Below are the code and all the weights of a small trained network. Each question names an input and a class and asks about switching units off, where a switched-off unit gives its printed mean instead of its output.

import numpy as np


def w(rows, s, z=0):
    codes = np.array(rows[::2]) - 128.0
    scale = np.full(codes.shape[1], s)
    scale[-1] = z or s
    return codes * scale


def norm(h):
    return h / np.sqrt((h * h).mean(-1, keepdims=True) + 1e-5)


def f(y):
    return np.maximum(y, 0)


def log_softmax(a):
    a = a - a.max(-1, keepdims=True)
    return a - np.log(np.exp(a).sum(-1, keepdims=True))


def net(x, mask):
    res = np.array(x, float).reshape(1, 2) / 4 @ E
    u = 0
    for l in range(4):
        y = f(norm(res) @ A[l][:, :-1].T + A[l][:, -1])
        res = res + np.where(mask[u : u + 10], y, B[l][:, -1]) @ B[l][:, :-1]
        u += 10
    return log_softmax(norm(res)[-1] @ U[:, :-1].T + U[:, -1])


A, B = {}, {}
E = w([
[147,122,156,4],'x0',
[139,123,81,103],'x1',
],0.0023)
A[0] = w([
[130,120,128,129,88],'L0N1',
[123,134,255,87,16],'L0N2',
[147,136,154,143,38],'L0N3',
[89,146,138,113,30],'L0N4',
[139,148,140,139,67],'L0N5',
[127,124,158,150,64],'L0N6',
[115,131,128,125,54],'L0N7',
[135,125,38,46,155],'L0N8',
[113,149,115,129,3],'L0N9',
[197,88,120,123,121],'L0N10',
],0.0077,0.00059)
B[0] = w([
[129,127,128,127,128],'L0N1',
[177,50,251,163,232],'L0N2',
[86,96,134,144,146],'L0N3',
[156,147,128,128,138],'L0N4',
[107,120,122,126,141],'L0N5',
[61,138,115,118,161],'L0N6',
[134,140,124,133,128],'L0N7',
[86,150,69,24,253],'L0N8',
[130,110,113,127,134],'L0N9',
[129,201,164,129,157],'L0N10',
],0.014,0.0039)
A[1] = w([
[136,139,131,130,86],'L1N1',
[254,114,137,100,1],'L1N2',
[208,84,87,188,121],'L1N3',
[140,159,137,133,47],'L1N4',
[185,115,128,119,72],'L1N5',
[133,164,150,119,65],'L1N6',
[230,155,157,117,56],'L1N7',
[185,96,124,111,4],'L1N8',
[147,153,141,140,121],'L1N9',
[172,112,197,81,139],'L1N10',
],0.0086,0.0009)
B[1] = w([
[147,176,145,111,128],'L1N1',
[107,190,2,140,179],'L1N2',
[68,98,97,211,203],'L1N3',
[160,174,115,124,128],'L1N4',
[120,182,99,130,150],'L1N5',
[80,50,122,137,136],'L1N6',
[93,201,74,150,169],'L1N7',
[121,169,79,128,154],'L1N8',
[102,114,132,146,132],'L1N9',
[103,71,191,38,252],'L1N10',
],0.0085,0.0029)
A[2] = w([
[60,225,40,145,151],'L2N1',
[137,98,90,140,106],'L2N2',
[105,157,48,224,66],'L2N3',
[254,84,140,192,2],'L2N4',
[140,113,49,106,140],'L2N5',
[78,98,203,101,142],'L2N6',
[184,152,224,248,59],'L2N7',
[42,210,63,214,71],'L2N8',
[89,116,117,179,114],'L2N9',
[128,171,74,87,107],'L2N10',
],0.0069,0.00058)
B[2] = w([
[11,143,145,146,242],'L2N1',
[132,141,117,108,144],'L2N2',
[190,242,188,71,225],'L2N3',
[56,70,198,171,142],'L2N4',
[92,94,115,165,168],'L2N5',
[212,177,52,164,203],'L2N6',
[38,3,104,191,188],'L2N7',
[171,205,229,61,254],'L2N8',
[206,146,146,179,195],'L2N9',
[86,71,137,179,179],'L2N10',
],0.014,0.0053)
A[3] = w([
[73,154,115,148,29],'L3N1',
[88,120,95,166,100],'L3N2',
[108,114,70,151,155],'L3N3',
[229,112,102,67,2],'L3N4',
[95,183,70,145,32],'L3N5',
[156,124,2,179,81],'L3N6',
[89,142,133,139,17],'L3N7',
[193,166,79,125,121],'L3N8',
[150,132,115,67,59],'L3N9',
[95,165,103,196,131],'L3N10',
],0.013,0.0011)
B[3] = w([
[30,97,74,101,251],'L3N1',
[174,184,131,103,250],'L3N2',
[91,195,124,136,217],'L3N3',
[203,122,14,29,251],'L3N4',
[3,79,134,88,219],'L3N5',
[122,221,15,243,164],'L3N6',
[97,116,77,92,213],'L3N7',
[57,57,203,121,192],'L3N8',
[188,114,179,217,236],'L3N9',
[180,112,43,178,198],'L3N10',
],0.016,0.0023)
U = w([
[112,144,89,143,2],'0',
[149,171,56,198,91],'1',
[149,236,221,112,187],'2',
[231,94,62,46,170],'3',
[8,122,83,59,155],'4',
[133,25,186,188,153],'5',
],0.015,0.007)

Each question gives the input, the list of numbers given to net, and the class t.
The units are the neurons (one row each of A and B). Each row of codes is followed by its name. A weight is (code - 128) times the scale printed after its matrix; where a second scale follows, it is the last column's (A, B and U).
mask holds one flag per neuron, layer by layer. A switched-off neuron (its flag False) gives its mean, the last column of its row in B, instead of its output. The means were averaged over made-up inputs and are rounded, as every weight is.
A unit's drop is (log p(t) with every unit on - log p(t) with that unit switched off) / (log p(t) with every unit on - log p(t) with every unit switched off).
The circuit of an input: a set's keep is (log p(t) with only the set's units on - log p(t) with every unit switched off) / (log p(t) with every unit on - log p(t) with every unit switched off). Starting from the 12 units with the biggest drops (on a tie, the unit counted first), units are removed one at a time, each time the one whose removal leaves the highest keep (on an exact tie, the one counted first), for as long as the keep stays at least 0.8.
units of the circuit, in order: the units of the circuit, biggest drop first
most important unit: the unit with the biggest drop
top k neurons: the k neurons with the biggest drops, biggest first
k most important neurons of layer l: the k neurons of layer l with the biggest drops, biggest first
drop of u: that unit's drop, to one decimal
input [-1,-4], class 1: top neuron	[L2N6]
input [7,-6], class 3: units of the circuit, in order	[L2N1; L3N4]
input [7,-8], class 5: top 2 neurons	[L0N8; L0N2]
input [-1,-6], class 5: 3 most important neurons of layer 0	[L0N8; L0N2; L0N6]
input [6,5], class 3: top 2 neurons	[L2N1; L1N2]
input [8,7], class 3: top 4 neurons	[L2N1; L1N2; L2N7; L0N6]
input [8,-8], class 5: 2 most important neurons of layer 0	[L0N8; L0N2]
input [3,0], class 3: top 2 neurons	[L3N4; L1N10]
input [7,6], class 3: top 3 neurons	[L2N1; L1N2; L2N7]
input [7,-5], class 3: top 2 neurons	[L1N10; L3N4]
input [2,-8], class 5: drop of L2N5	0.0
input [2,-1], class 3: drop of L3N4	0.7
input [3,-6], class 5: drop of L0N2	1.0
input [6,-6], class 5: most important unit	L0N8
